Here is a tiny trained network, its code and every weight. The questions are about switching its units off for an input and a class, where a switched-off unit gives its printed mean instead of its output.

import numpy as np


def w(rows, s, z=0):
    codes = np.array(rows[::2]) - 128.0
    scale = np.full(codes.shape[1], s)
    scale[-1] = z or s
    return codes * scale


def f(y):
    return y / 2 * (1 + np.tanh(0.7978845608 * (y + 0.044715 * y**3)))


def log_softmax(a):
    a = a - a.max(-1, keepdims=True)
    return a - np.log(np.exp(a).sum(-1, keepdims=True))


def net(x, mask):
    res = np.array(x, float).reshape(1, 3) / 4 @ E
    y = f(res @ A[0][:, :-1].T + A[0][:, -1])
    res = res + np.where(mask, y, B[0][:, -1]) @ B[0][:, :-1]
    return log_softmax(res[-1] @ U[:, :-1].T + U[:, -1])


A, B = {}, {}
E = w([
[219,110,173,126,32,110,204,118,84,96],'x0',
[185,165,93,136,144,111,206,139,195,160],'x1',
[107,134,11,106,117,146,169,113,94,58],'x2',
],0.011)
A[0] = w([
[96,138,113,137,152,133,110,117,148,142,86],'neuron 0',
[114,127,128,149,123,125,168,158,146,144,82],'neuron 1',
[66,123,107,123,170,124,112,135,168,147,105],'neuron 2',
[118,121,40,108,116,129,150,131,100,86,67],'neuron 3',
[86,122,159,135,114,126,71,134,49,97,88],'neuron 4',
[202,121,179,124,65,122,184,133,68,99,125],'neuron 5',
[92,122,174,121,106,125,98,130,48,82,129],'neuron 6',
[116,114,138,123,110,145,68,119,74,131,140],'neuron 7',
[94,136,79,124,191,123,72,145,196,143,98],'neuron 8',
[106,136,125,130,147,122,117,122,137,127,248],'neuron 9',
[166,137,109,129,139,119,155,126,190,136,73],'neuron 10',
[114,150,78,130,126,119,149,116,104,110,92],'neuron 11',
[139,122,234,134,135,124,101,136,181,172,173],'neuron 12',
[134,124,190,117,144,121,129,147,166,150,83],'neuron 13',
[112,118,43,131,114,134,149,129,97,93,191],'neuron 14',
[147,140,207,122,131,126,107,111,162,155,73],'neuron 15',
[168,125,157,127,95,123,178,133,85,107,69],'neuron 16',
[192,143,88,128,149,131,204,132,251,165,139],'neuron 17',
],0.016,0.013)
B[0] = w([
[133,136,124,160,126,158,157,59,153,151,156],'neuron 0',
[138,112,101,156,141,128,175,103,129,152,131],'neuron 1',
[122,109,135,171,107,186,110,64,182,134,193],'neuron 2',
[160,132,108,229,157,143,155,98,36,135,190],'neuron 3',
[122,130,92,136,165,76,252,101,171,150,179],'neuron 4',
[112,140,155,108,83,187,40,73,191,121,226],'neuron 5',
[88,116,115,114,157,69,191,132,155,143,188],'neuron 6',
[102,121,127,110,133,79,186,140,148,154,176],'neuron 7',
[144,137,132,152,69,176,115,40,184,154,221],'neuron 8',
[123,142,180,26,101,107,28,182,137,84,217],'neuron 9',
[132,117,95,149,160,113,228,98,146,156,158],'neuron 10',
[152,116,104,185,132,143,157,125,78,129,162],'neuron 11',
[148,140,116,135,130,128,70,176,30,76,248],'neuron 12',
[154,118,86,200,126,148,173,105,78,132,170],'neuron 13',
[149,139,139,125,129,116,70,181,49,92,229],'neuron 14',
[159,131,102,215,161,145,178,96,60,145,179],'neuron 15',
[146,128,118,166,101,170,121,61,188,166,172],'neuron 16',
[65,115,126,88,160,36,207,145,158,139,245],'neuron 17',
],0.024,0.018)
U = w([
[115,143,136,141,57,159,86,30,191,142,108],'0',
[151,146,89,187,136,119,118,111,31,94,114],'1',
[70,112,100,96,152,57,211,101,170,152,127],'2',
[106,149,192,10,102,106,38,175,134,83,254],'3',
[137,114,151,103,142,163,157,138,131,172,98],'4',
[150,95,102,139,129,152,126,140,167,147,103],'5',
[140,96,128,111,136,159,142,164,151,162,97],'6',
[158,132,134,119,152,168,148,142,133,148,100],'7',
],0.013,0.0094)

Each question gives the input, the list of numbers given to net, and the class t.
The units are the neurons (one row each of A and B). Each row of codes is followed by its name. A weight is (code - 128) times the scale printed after its matrix; where a second scale follows, it is the last column's (A, B and U).
mask holds one flag per neuron, in row order. A switched-off neuron (its flag False) gives its mean, the last column of its row in B, instead of its output. The means were averaged over made-up inputs and are rounded, as every weight is.
A unit's drop is (log p(t) with every unit on - log p(t) with that unit switched off) / (log p(t) with every unit on - log p(t) with every unit switched off).
The circuit of an input: a set's keep is (log p(t) with only the set's units on - log p(t) with every unit switched off) / (log p(t) with every unit on - log p(t) with every unit switched off). Starting from the 12 units with the biggest drops (on a tie, the unit counted first), units are removed one at a time, each time the one whose removal leaves the highest keep (on an exact tie, the one counted first), for as long as the keep stays at least 0.8.
circuit, biggest first: the units of the circuit, biggest drop first
top k neurons: the k neurons with the biggest drops, biggest first
drop when u is switched off: that unit's drop, to one decimal
input [5,-5,3], class 0: circuit, biggest first : (neuron 5)
input [2,-3,3], class 3: circuit, biggest first : (neuron 15; neuron 13)
input [4,7,-8], class 1: top 2 neurons : (neuron 12; neuron 15)
input [4,5,-4], class 2: top 3 neurons : (neuron 17; neuron 8; neuron 14)
input [-6,3,-7], class 1: top 3 neurons : (neuron 12; neuron 5; neuron 15)
input [3,-2,1], class 3: top 2 neurons : (neuron 8; neuron 2)
input [7,6,7], class 0: top 2 neurons : (neuron 5; neuron 16)
input [8,7,0], class 0: top 2 neurons : (neuron 5; neuron 16)
input [-4,-3,2], class 0: top 3 neurons : (neuron 12; neuron 17; neuron 8)
input [-7,6,2], class 0: top 2 neurons : (neuron 8; neuron 2)
input [3,-3,0], class 3: top 2 neurons : (neuron 8; neuron 17)
input [-6,5,5], class 0: top 2 neurons : (neuron 8; neuron 12)
input [6,6,-8], class 1: top 2 neurons : (neuron 12; neuron 15)
input [-6,0,-8], class 1: circuit, biggest first : (neuron 12)
input [-5,7,-5], class 2: top 2 neurons : (neuron 17; neuron 5)
input [-1,8,-6], class 2: drop when neuron 17 is switched off : 9.2
input [5,8,-6], class 2: drop when neuron 17 is switched off : 7.2
input [5,8,-1], class 2: drop when neuron 17 is switched off : 5.0
